Below are the code and all the weights of a small trained network. Each question names an input and a target symbol and asks about switching units off, where a switched-off unit gives its printed mean instead of its output.

import numpy as np


def w(rows, s, z=0):
    codes = np.array(rows[::2]) - 128.0
    scale = np.full(codes.shape[1], s)
    scale[-1] = z or s
    return codes * scale


def norm(h):
    return h / np.sqrt((h * h).mean(-1, keepdims=True) + 1e-5)


def f(y):
    return y / 2 * (1 + np.tanh(0.7978845608 * (y + 0.044715 * y**3)))


def softmax(a):
    e = np.exp(a - a.max(-1, keepdims=True))
    return e / e.sum(-1, keepdims=True)


def log_softmax(a):
    a = a - a.max(-1, keepdims=True)
    return a - np.log(np.exp(a).sum(-1, keepdims=True))


def net(x, mask):
    ids = ['ΓΔΞαβεζηθλμστφψω'.index(c) for c in x.split()]
    T = len(ids)
    res = E[ids] + P[:T]
    u = 0
    for l in range(2):
        q, k, v = (norm(res) @ M[l].T for M in (Q, K, V))
        z = softmax(np.where(np.tri(T) > 0, q @ k.T / 3**0.5, -1e9)) @ v
        res = res + np.where(mask[u], z, O[l][:, -1]) @ O[l][:, :-1]
        u += 1
        y = f(norm(res) @ A[l][:, :-1].T + A[l][:, -1])
        res = res + np.where(mask[u : u + 8], y, B[l][:, -1]) @ B[l][:, :-1]
        u += 8
    return log_softmax(norm(res)[-1] @ U[:, :-1].T + U[:, -1])


Q, K, V, O, A, B = {}, {}, {}, {}, {}, {}
E = w([
[164,178,184,127,149,169],'Γ',
[95,96,29,162,86,111],'Δ',
[110,127,77,141,69,124],'Ξ',
[95,146,147,139,87,60],'α',
[138,172,196,122,166,149],'β',
[205,85,236,198,213,9],'ε',
[124,192,191,81,182,153],'ζ',
[138,140,190,110,186,116],'η',
[166,86,129,106,225,150],'θ',
[167,97,60,177,96,150],'λ',
[101,141,146,143,142,10],'μ',
[106,167,174,132,147,62],'σ',
[157,77,61,107,171,96],'τ',
[88,62,83,90,190,82],'φ',
[63,139,158,230,196,127],'ψ',
[98,196,102,112,57,180],'ω',
],0.011)
P = w([
[70,2,197,166,53,146],'0',
[157,99,114,199,92,113],'1',
[208,178,30,167,165,105],'2',
[126,161,36,88,167,121],'3',
[84,160,92,72,147,101],'4',
[179,145,167,85,93,118],'5',
],0.0067)
Q[0] = w([
[138,62,178,100,153,36],'0.h0',
[100,75,147,8,92,205],'0.h0',
[66,84,185,185,112,140],'0.h0',
],0.017)
K[0] = w([
[85,90,164,86,195,60],'0.h0',
[141,52,166,21,9,120],'0.h0',
[167,74,212,184,126,75],'0.h0',
],0.014)
V[0] = w([
[103,132,136,130,113,120],'0.h0',
[243,104,142,2,43,93],'0.h0',
[137,125,117,131,137,134],'0.h0',
],0.0074)
O[0] = w([
[119,124,113,138,127,122,122],'0.h0',
[169,3,114,24,95,90,2],'0.h0',
[139,127,140,125,132,128,144],'0.h0',
],0.0064,0.0023)
A[0] = w([
[189,120,147,58,64,100,188],'0.n0',
[134,132,129,108,111,219,58],'0.n1',
[98,42,201,155,47,143,2],'0.n2',
[120,50,54,147,206,177,97],'0.n3',
[184,180,231,23,237,254,50],'0.n4',
[157,59,118,111,151,52,26],'0.n5',
[54,159,80,67,99,91,63],'0.n6',
[172,94,171,174,129,99,101],'0.n7',
],0.0064,0.0021)
B[0] = w([
[97,173,120,143,175,109,140],'0.n0',
[98,161,91,69,31,85,94],'0.n1',
[158,81,88,138,212,115,147],'0.n2',
[111,229,110,157,1,190,253],'0.n3',
[110,77,27,212,82,137,214],'0.n4',
[56,221,103,136,54,145,200],'0.n5',
[248,60,149,121,230,139,192],'0.n6',
[124,154,54,115,73,116,148],'0.n7',
],0.0069,0.0029)
Q[1] = w([
[85,55,97,126,77,251],'1.h0',
[181,219,28,239,122,163],'1.h0',
[110,97,38,88,204,183],'1.h0',
],0.018)
K[1] = w([
[160,8,100,220,159,138],'1.h0',
[31,24,216,99,75,159],'1.h0',
[118,125,162,246,30,109],'1.h0',
],0.018)
V[1] = w([
[253,73,147,121,88,158],'1.h0',
[126,98,74,68,69,63],'1.h0',
[96,134,81,109,127,224],'1.h0',
],0.024)
O[1] = w([
[2,152,125,60,174,149,7],'1.h0',
[148,130,134,96,164,32,151],'1.h0',
[183,142,92,156,208,154,128],'1.h0',
],0.02,0.019)
A[1] = w([
[123,128,168,146,86,131,134],'1.n0',
[105,249,251,222,152,114,1],'1.n1',
[187,131,113,164,114,102,100],'1.n2',
[127,127,109,92,104,20,130],'1.n3',
[56,123,100,142,76,140,119],'1.n4',
[159,121,153,139,103,55,107],'1.n5',
[100,113,169,104,104,94,127],'1.n6',
[121,135,107,152,174,57,165],'1.n7',
],0.025,0.0053)
B[1] = w([
[156,201,94,95,95,81,167],'1.n0',
[139,179,37,222,2,188,129],'1.n1',
[7,84,122,132,131,141,251],'1.n2',
[67,146,175,238,182,117,173],'1.n3',
[168,99,183,105,182,127,153],'1.n4',
[198,69,144,50,169,150,222],'1.n5',
[124,186,63,135,95,202,155],'1.n6',
[171,155,99,90,45,103,180],'1.n7',
],0.026,0.022)
U = w([
[75,117,180,66,210,161,189],'Γ',
[33,82,70,76,83,100,43],'Δ',
[72,193,101,199,143,74,224],'Ξ',
[149,168,205,183,188,132,176],'α',
[182,143,181,147,135,219,103],'β',
[61,162,185,90,86,154,254],'ε',
[43,104,126,191,145,177,55],'ζ',
[194,150,211,56,154,159,79],'η',
[164,183,75,153,204,171,221],'θ',
[100,164,101,45,149,86,244],'λ',
[96,88,220,174,77,66,87],'μ',
[181,125,144,53,22,138,37],'σ',
[133,133,127,117,200,6,44],'τ',
[206,35,95,133,162,130,84],'φ',
[149,155,83,230,67,166,131],'ψ',
[200,190,62,100,119,77,151],'ω',
],0.016,0.0029)

Each question gives the input, a string of symbols that net reads in full, and the target symbol t.
The units are the heads (3 rows each of Q, K, V and O) and the neurons (one row each of A and B). Each row of codes is followed by its name. A weight is (code - 128) times the scale printed after its matrix; where a second scale follows, it is the last column's (O, A, B and U).
mask holds one flag per unit, layer by layer, with each layer's heads first. A switched-off unit (its flag False) gives its mean, the last column of its rows in O or B, instead of its output. The means were averaged over made-up inputs and are rounded, as every weight is.
A unit's drop is (log p(t) with every unit on - log p(t) with that unit switched off) / (log p(t) with every unit on - log p(t) with every unit switched off).
The circuit of an input: a set's keep is (log p(t) with only the set's units on - log p(t) with every unit switched off) / (log p(t) with every unit on - log p(t) with every unit switched off). Starting from the 12 units with the biggest drops (on a tie, the unit counted first), units are removed one at a time, each time the one whose removal leaves the highest keep (on an exact tie, the one counted first), for as long as the keep stays at least 0.8.
circuit, biggest first: the units of the circuit, biggest drop first
unit that matters most: the unit with the biggest drop
top k neurons: the k neurons with the biggest drops, biggest first
k most important neurons of layer l: the k neurons of layer l with the biggest drops, biggest first
input φ μ φ μ ω σ, target ω: circuit, biggest first -> [1.h0, 0.h0, 0.n1, 1.n7]
input β Γ Ξ φ η, target β: circuit, biggest first -> [1.h0, 0.n4, 1.n2]
input φ θ φ λ φ, target θ: circuit, biggest first -> [1.h0, 1.n2]
input φ ψ Γ Γ τ σ, target τ: unit that matters most -> 0.n4
input φ η φ φ Ξ, target η: 2 most important neurons of layer 1 -> [1.n4, 1.n2]
input μ ω Γ τ φ, target ω: top 3 neurons -> [0.n4, 0.n1, 1.n2]
input Γ θ Δ μ, target μ: circuit, biggest first -> [0.n4, 1.n3, 1.h0]
input Ξ σ Γ τ φ φ, target Γ: circuit, biggest first -> [0.h0, 1.h0]
input μ η μ Γ ψ η, target μ: top 3 neurons -> [0.n4, 1.n3, 1.n5]
input μ τ σ, target τ: 2 most important neurons of layer 0 -> [0.n5, 0.n3]
input ζ μ τ, target ζ: top 2 neurons -> [0.n4, 0.n6]
input ε μ λ φ η, target ε: circuit, biggest first -> [0.n4, 1.h0]
input η Δ Δ β, target η: top 2 neurons -> [1.n4, 1.n2]
input Ξ ψ φ, target Ξ: circuit, biggest first -> [1.h0, 1.n5]
input φ μ ε Ξ φ, target μ: circuit, biggest first -> [1.n3, 1.h0]
input θ ε ψ ε, target ψ: circuit, biggest first -> [0.h0, 1.n1]
input η η φ μ Ξ θ, target η: 2 most important neurons of layer 0 -> [0.n5, 0.n6]
input Δ μ β, target Δ: top neuron -> [0.n4]
input μ σ μ μ ψ, target ψ: top 2 neurons -> [1.n1, 1.n3]
input η φ ψ φ σ, target ψ: circuit, biggest first -> [1.n1]
input φ φ β φ ω φ, target β: circuit, biggest first -> [1.h0, 1.n2]
input Ξ φ ψ η φ τ, target Ξ: top 3 neurons -> [0.n6, 0.n5, 1.n3]
input φ σ τ ε, target τ: 3 most important neurons of layer 0 -> [0.n3, 0.n5, 0.n6]
input Δ η σ β μ, target σ: 3 most important neurons of layer 0 -> [0.n4, 0.n6, 0.n3]
input ζ Δ Γ Δ θ σ, target σ: circuit, biggest first -> [0.n4, 1.h0, 1.n0]
input τ Γ Γ φ, target τ: top 3 neurons -> [0.n3, 0.n5, 1.n3]
input α φ ζ φ ε φ, target ζ: circuit, biggest first -> [0.n4, 1.n5, 1.h0]
